Here is a tiny trained network, its code and every weight. The questions are about switching its units off for an input and a target symbol, where a switched-off unit gives its printed mean instead of its output.

import numpy as np


def w(rows, s, z=0):
    codes = np.array(rows[::2]) - 128.0
    scale = np.full(codes.shape[1], s)
    scale[-1] = z or s
    return codes * scale


def norm(h):
    return h / np.sqrt((h * h).mean(-1, keepdims=True) + 1e-5)


def f(y):
    return np.maximum(y, 0)


def softmax(a):
    e = np.exp(a - a.max(-1, keepdims=True))
    return e / e.sum(-1, keepdims=True)


def log_softmax(a):
    a = a - a.max(-1, keepdims=True)
    return a - np.log(np.exp(a).sum(-1, keepdims=True))


def net(x, mask):
    ids = ['ΓΞΣΩλμπ'.index(c) for c in x.split()]
    T = len(ids)
    res = E[ids] + P[:T]
    u = 0
    for l in range(2):
        r = norm(res)
        for j in range(3):
            rows = slice(2 * j, 2 * j + 2)
            q, k, v = (r @ M[l][rows].T for M in (Q, K, V))
            z = softmax(np.where(np.tri(T) > 0, q @ k.T / 2**0.5, -1e9)) @ v
            o = O[l][rows]
            res = res + np.where(mask[u + j], z, o[:, -1]) @ o[:, :-1]
        u += 3
        y = f(norm(res) @ A[l][:, :-1].T + A[l][:, -1])
        res = res + np.where(mask[u : u + 4], y, B[l][:, -1]) @ B[l][:, :-1]
        u += 4
    return log_softmax(norm(res)[-1] @ U[:, :-1].T + U[:, -1])


Q, K, V, O, A, B = {}, {}, {}, {}, {}, {}
E = w([
[200,75,185,99,215,76,170],'Γ',
[164,47,102,99,5,95,69],'Ξ',
[115,106,137,47,161,91,45],'Σ',
[95,204,195,143,158,42,113],'Ω',
[186,84,95,225,156,85,32],'λ',
[113,54,167,164,86,231,128],'μ',
[176,173,155,122,97,117,75],'π',
],0.021)
P = w([
[42,79,150,155,95,50,87],'0',
[42,107,141,161,95,71,104],'1',
[59,137,143,169,87,67,142],'2',
[84,135,136,167,82,81,143],'3',
[106,154,117,164,91,83,167],'4',
[122,158,119,164,94,110,158],'5',
[152,169,114,152,113,120,188],'6',
[187,143,94,121,141,143,149],'7',
[237,146,108,110,152,167,157],'8',
[188,148,6,143,183,144,117],'9',
],0.012)
Q[0] = w([
[198,229,175,77,186,35,98],'0.h0',
[226,67,154,202,31,100,43],'0.h0',
[121,66,11,47,48,211,192],'0.h1',
[129,207,89,168,249,90,37],'0.h1',
[106,22,43,149,87,189,122],'0.h2',
[188,50,231,237,64,97,140],'0.h2',
],0.019)
K[0] = w([
[47,63,92,115,74,131,213],'0.h0',
[219,179,133,90,54,190,127],'0.h0',
[252,140,83,94,85,95,36],'0.h1',
[27,86,145,145,155,133,136],'0.h1',
[160,110,41,170,129,209,88],'0.h2',
[249,178,137,135,103,217,158],'0.h2',
],0.023)
V[0] = w([
[36,32,117,168,68,74,160],'0.h0',
[82,97,150,142,221,25,127],'0.h0',
[92,78,82,121,108,23,180],'0.h1',
[212,186,69,80,76,139,153],'0.h1',
[211,141,43,251,233,89,29],'0.h2',
[212,120,132,207,133,244,183],'0.h2',
],0.015)
O[0] = w([
[254,102,205,123,135,146,135,251],'0.h0',
[118,55,138,209,80,198,103,121],'0.h0',
[143,112,156,142,56,127,131,143],'0.h1',
[126,218,6,142,109,120,103,29],'0.h1',
[249,184,117,70,181,61,173,83],'0.h2',
[209,70,104,214,88,188,127,158],'0.h2',
],0.0098,0.017)
A[0] = w([
[5,101,104,136,139,147,110,161],'0.n0',
[85,194,165,221,129,160,136,249],'0.n1',
[79,156,115,64,9,110,88,64],'0.n2',
[94,159,159,35,172,161,144,100],'0.n3',
],0.024,0.0017)
B[0] = w([
[55,110,157,90,142,10,149,172],'0.n0',
[128,128,82,135,252,115,158,203],'0.n1',
[88,178,191,124,151,222,53,154],'0.n2',
[177,122,190,150,57,150,215,249],'0.n3',
],0.019,0.011)
Q[1] = w([
[67,175,146,119,121,28,133],'1.h0',
[69,169,169,93,124,120,172],'1.h0',
[94,53,129,126,99,153,172],'1.h1',
[117,254,214,71,179,154,147],'1.h1',
[92,106,137,37,181,126,66],'1.h2',
[128,107,118,110,97,193,231],'1.h2',
],0.025)
K[1] = w([
[106,135,187,83,78,128,185],'1.h0',
[140,130,183,88,81,69,107],'1.h0',
[90,99,139,143,65,108,149],'1.h1',
[115,150,4,115,117,197,123],'1.h1',
[79,141,171,104,124,86,125],'1.h2',
[104,34,110,140,120,125,113],'1.h2',
],0.029)
V[1] = w([
[160,159,151,110,134,111,102],'1.h0',
[127,172,216,158,105,160,175],'1.h0',
[114,88,99,191,179,183,210],'1.h1',
[130,166,107,146,38,113,28],'1.h1',
[128,137,167,133,151,83,250],'1.h2',
[115,118,129,160,192,152,82],'1.h2',
],0.024)
O[1] = w([
[147,97,132,97,200,130,140,109],'1.h0',
[96,153,21,93,193,141,137,253],'1.h0',
[90,150,247,94,216,191,194,165],'1.h1',
[179,203,63,109,101,62,66,29],'1.h1',
[141,248,89,169,90,109,62,139],'1.h2',
[146,92,102,83,119,192,171,186],'1.h2',
],0.011,0.02)
A[1] = w([
[147,38,98,253,86,220,131,84],'1.n0',
[81,136,148,169,161,170,113,129],'1.n1',
[188,134,79,97,145,89,140,2],'1.n2',
[73,128,71,165,230,63,116,156],'1.n3',
],0.038,0.0032)
B[1] = w([
[83,101,76,255,81,134,179,255],'1.n0',
[162,127,80,152,136,101,115,164],'1.n1',
[138,139,150,156,55,87,119,139],'1.n2',
[150,102,47,51,226,106,112,145],'1.n3',
],0.033,0.054)
U = w([
[140,164,174,114,170,154,158,225],'Γ',
[129,116,134,100,112,166,75,108],'Ξ',
[52,180,170,134,150,93,76,62],'Σ',
[123,247,121,144,145,171,93,46],'Ω',
[183,170,135,125,94,70,125,5],'λ',
[90,146,105,183,124,140,145,187],'μ',
[119,141,81,104,188,81,113,93],'π',
],0.012,0.0016)

Each question gives the input, a string of symbols that net reads in full, and the target symbol t.
The units are the heads (2 rows each of Q, K, V and O) and the neurons (one row each of A and B). Each row of codes is followed by its name. A weight is (code - 128) times the scale printed after its matrix; where a second scale follows, it is the last column's (O, A, B and U).
mask holds one flag per unit, layer by layer, with each layer's heads first. A switched-off unit (its flag False) gives its mean, the last column of its rows in O or B, instead of its output. The means were averaged over made-up inputs and are rounded, as every weight is.
A unit's drop is (log p(t) with every unit on - log p(t) with that unit switched off) / (log p(t) with every unit on - log p(t) with every unit switched off).
The circuit of an input: a set's keep is (log p(t) with only the set's units on - log p(t) with every unit switched off) / (log p(t) with every unit on - log p(t) with every unit switched off). Starting from the 12 units with the biggest drops (on a tie, the unit counted first), units are removed one at a time, each time the one whose removal leaves the highest keep (on an exact tie, the one counted first), for as long as the keep stays at least 0.8.
circuit, biggest first: the units of the circuit, biggest drop first
unit that matters most: the unit with the biggest drop
top k neurons: the k neurons with the biggest drops, biggest first
k most important neurons of layer l: the k neurons of layer l with the biggest drops, biggest first
which heads matter: for each layer, one digit per head in row order, 1 if its drop is at least 0.15 and else 0, layers parted by /
drop of u: that unit's drop, to one decimal
input μ μ Ω μ μ Ω, target Γ: top 2 neurons : [1.n0 0.n3]
input μ λ Ω Ω Ξ, target Ω: circuit, biggest first : [0.n2 0.h2 1.n0 1.h2]
input Ξ Γ Ξ, target Ξ: 2 most important neurons of layer 0 : [0.n2 0.n3]
input μ μ μ μ Ξ Σ, target λ: which heads matter : 010 / 010
input Ξ π Σ, target λ: which heads matter : 100 / 010
input μ π μ Σ Σ μ π μ, target π: which heads matter : 100 / 000
input μ μ Σ Ξ Ω Ω π, target λ: circuit, biggest first : [0.h1 1.h1 1.n0 1.n2]
input Ξ Ξ π, target λ: which heads matter : 000 / 010
input Ω λ π, target Ω: unit that matters most : 0.h2
input Ω λ λ, target λ: top 2 neurons : [1.n0 1.n2]
input λ λ μ Ω λ λ Γ Ξ, target λ: which heads matter : 001 / 000
input μ Γ λ Ξ, target λ: which heads matter : 000 / 010
input Ξ μ μ π Ω π, target Γ: which heads matter : 001 / 000
input μ Σ μ Ω μ π μ μ, target π: circuit, biggest first : [0.h0 0.n0 1.n3]
input Ω Γ λ Σ, target Σ: which heads matter : 101 / 001
input Ξ π λ Ξ, target π: circuit, biggest first : [0.h2 1.n0]
input Σ Γ Γ λ Ξ μ Ω Ξ Ξ, target Ω: 2 most important neurons of layer 0 : [0.n2 0.n3]
input μ Ω Ω Γ π Ξ, target π: unit that matters most : 0.h0
input Ω μ Ω Ω π μ μ Ξ Σ Ω, target λ: top 2 neurons : [0.n0 1.n0]
input λ λ Ω Ξ Ω λ, target λ: 2 most important neurons of layer 1 : [1.n0 1.n2]
input μ μ Ξ Ξ Σ Ω, target λ: top neuron : [1.n0]
input μ Σ Ξ Ω μ μ Γ μ μ Γ, target Γ: top 2 neurons : [1.n0 0.n3]
input Ω π π μ λ, target π: drop of 0.h0 : 1.1
input μ Σ μ Σ μ μ Ω π, target Γ: drop of 1.n0 : 0.5
input μ λ μ Ω Γ, target Γ: drop of 1.n0 : 0.6
input Σ μ λ μ Ξ Γ, target λ: drop of 0.n1 : 0.0
